Below are the code and all the weights of a small trained network. Each question names an input and a class and asks about switching units off, where a switched-off unit gives its printed mean instead of its output.

import numpy as np


def w(rows, s, z=0):
    codes = np.array(rows[::2]) - 128.0
    scale = np.full(codes.shape[1], s)
    scale[-1] = z or s
    return codes * scale


def norm(h):
    return h / np.sqrt((h * h).mean(-1, keepdims=True) + 1e-5)


def f(y):
    return y / 2 * (1 + np.tanh(0.7978845608 * (y + 0.044715 * y**3)))


def log_softmax(a):
    a = a - a.max(-1, keepdims=True)
    return a - np.log(np.exp(a).sum(-1, keepdims=True))


def net(x, mask):
    res = np.array(x, float).reshape(1, 6) / 4 @ E
    u = 0
    for l in range(4):
        y = f(norm(res) @ A[l][:, :-1].T + A[l][:, -1])
        res = res + np.where(mask[u : u + 5], y, B[l][:, -1]) @ B[l][:, :-1]
        u += 5
    return log_softmax(norm(res)[-1] @ U[:, :-1].T + U[:, -1])


A, B = {}, {}
E = w([
[149,146,111,188,62],'x0',
[170,132,50,96,164],'x1',
[72,69,157,187,193],'x2',
[17,185,142,129,171],'x3',
[112,181,247,46,169],'x4',
[199,253,117,179,166],'x5',
],0.0038)
A[0] = w([
[120,135,109,70,26,95],'L0N1',
[237,120,44,136,136,45],'L0N2',
[89,119,104,63,253,4],'L0N3',
[162,75,152,67,125,103],'L0N4',
[83,243,182,140,155,36],'L0N5',
],0.0065,0.0031)
B[0] = w([
[153,127,84,58,134,159],'L0N1',
[199,165,114,190,172,255],'L0N2',
[32,147,70,135,254,179],'L0N3',
[137,49,188,119,254,170],'L0N4',
[152,207,216,151,135,243],'L0N5',
],0.0071,0.0018)
A[1] = w([
[12,99,213,14,127,18],'L1N1',
[113,26,182,172,168,83],'L1N2',
[90,141,175,2,31,189],'L1N3',
[75,167,70,82,209,4],'L1N4',
[64,55,107,217,82,155],'L1N5',
],0.0057,0.0022)
B[1] = w([
[230,79,52,172,154,251],'L1N1',
[162,94,251,105,44,191],'L1N2',
[182,181,81,11,153,211],'L1N3',
[73,68,114,111,166,142],'L1N4',
[64,163,113,83,1,206],'L1N5',
],0.006,0.0022)
A[2] = w([
[125,219,200,153,241,63],'L2N1',
[159,95,95,39,223,143],'L2N2',
[167,25,69,208,160,9],'L2N3',
[85,2,62,116,73,135],'L2N4',
[207,135,119,247,166,27],'L2N5',
],0.0049,0.0012)
B[2] = w([
[73,166,205,252,123,255],'L2N1',
[79,51,71,120,80,218],'L2N2',
[170,170,119,236,75,162],'L2N3',
[151,233,223,204,41,206],'L2N4',
[211,145,135,181,108,196],'L2N5',
],0.0047,0.0023)
A[3] = w([
[83,144,164,207,111,62],'L3N1',
[198,133,84,150,89,182],'L3N2',
[67,134,97,139,169,7],'L3N3',
[156,91,128,93,150,49],'L3N4',
[254,135,99,159,136,160],'L3N5',
],0.0086,0.002)
B[3] = w([
[195,156,119,27,94,179],'L3N1',
[60,124,62,200,154,215],'L3N2',
[3,92,112,90,136,133],'L3N3',
[184,104,109,142,123,132],'L3N4',
[120,104,62,200,190,252],'L3N5',
],0.0071,0.0046)
U = w([
[165,152,30,236,160,180],'0',
[26,118,119,108,202,175],'1',
[73,195,75,138,34,75],'2',
[152,32,98,114,97,2],'3',
[185,124,46,57,150,133],'4',
[130,94,202,107,40,140],'5',
[144,252,208,161,157,163],'6',
[198,32,172,92,188,92],'7',
],0.016,0.0056)

Each question gives the input, the list of numbers given to net, and the class t.
The units are the neurons (one row each of A and B). Each row of codes is followed by its name. A weight is (code - 128) times the scale printed after its matrix; where a second scale follows, it is the last column's (A, B and U).
mask holds one flag per neuron, layer by layer. A switched-off neuron (its flag False) gives its mean, the last column of its row in B, instead of its output. The means were averaged over made-up inputs and are rounded, as every weight is.
A unit's drop is (log p(t) with every unit on - log p(t) with that unit switched off) / (log p(t) with every unit on - log p(t) with every unit switched off).
The circuit of an input: a set's keep is (log p(t) with only the set's units on - log p(t) with every unit switched off) / (log p(t) with every unit on - log p(t) with every unit switched off). Starting from the 12 units with the biggest drops (on a tie, the unit counted first), units are removed one at a time, each time the one whose removal leaves the highest keep (on an exact tie, the one counted first), for as long as the keep stays at least 0.8.
units of the circuit, in order: the units of the circuit, biggest drop first
top k neurons: the k neurons with the biggest drops, biggest first
k most important neurons of layer l: the k neurons of layer l with the biggest drops, biggest first
drop when u is switched off: that unit's drop, to one decimal
input [-5,8,-3,-4,3,-5], class 7: top neuron	(L0N4)
input [-5,-4,2,0,-2,2], class 1: units of the circuit, in order	(L0N3; L3N3)
input [-1,3,-1,8,-3,3], class 1: units of the circuit, in order	(L3N3; L1N4)
input [-6,-6,-2,-8,2,4], class 7: top 2 neurons	(L0N4; L1N1)
input [0,5,7,3,5,4], class 1: 2 most important neurons of layer 1	(L1N4; L1N2)
input [7,-6,-5,-7,6,-5], class 4: top 2 neurons	(L1N3; L0N1)
input [5,4,7,5,2,1], class 6: 2 most important neurons of layer 0	(L0N5; L0N1)
input [7,8,-2,4,5,-1], class 6: top 2 neurons	(L0N5; L1N1)
input [-5,-6,-4,7,-1,-8], class 3: top 3 neurons	(L1N1; L1N3; L2N2)
input [-4,2,8,5,-7,3], class 1: top 2 neurons	(L0N3; L3N3)
input [2,-5,-4,-3,-3,-4], class 2: 2 most important neurons of layer 3	(L3N2; L3N1)
input [-6,-2,4,1,5,-5], class 7: top 2 neurons	(L1N1; L1N2)
input [0,4,5,8,-6,8], class 6: 2 most important neurons of layer 2	(L2N1; L2N2)
input [7,-1,-1,8,0,3], class 6: units of the circuit, in order	(L0N5)
input [-6,-8,-3,-5,0,1], class 7: top 2 neurons	(L0N4; L1N2)
input [3,1,3,-3,4,-2], class 7: top 2 neurons	(L1N2; L0N4)
input [-1,-4,2,8,0,-8], class 5: top 2 neurons	(L2N4; L1N1)
input [-5,3,2,1,-1,6], class 1: 3 most important neurons of layer 1	(L1N4; L1N1; L1N2)
input [4,-6,5,-3,-1,3], class 5: drop when L1N1 is switched off	0.1
input [-2,-4,2,0,8,-8], class 7: units of the circuit, in order	(L1N1)
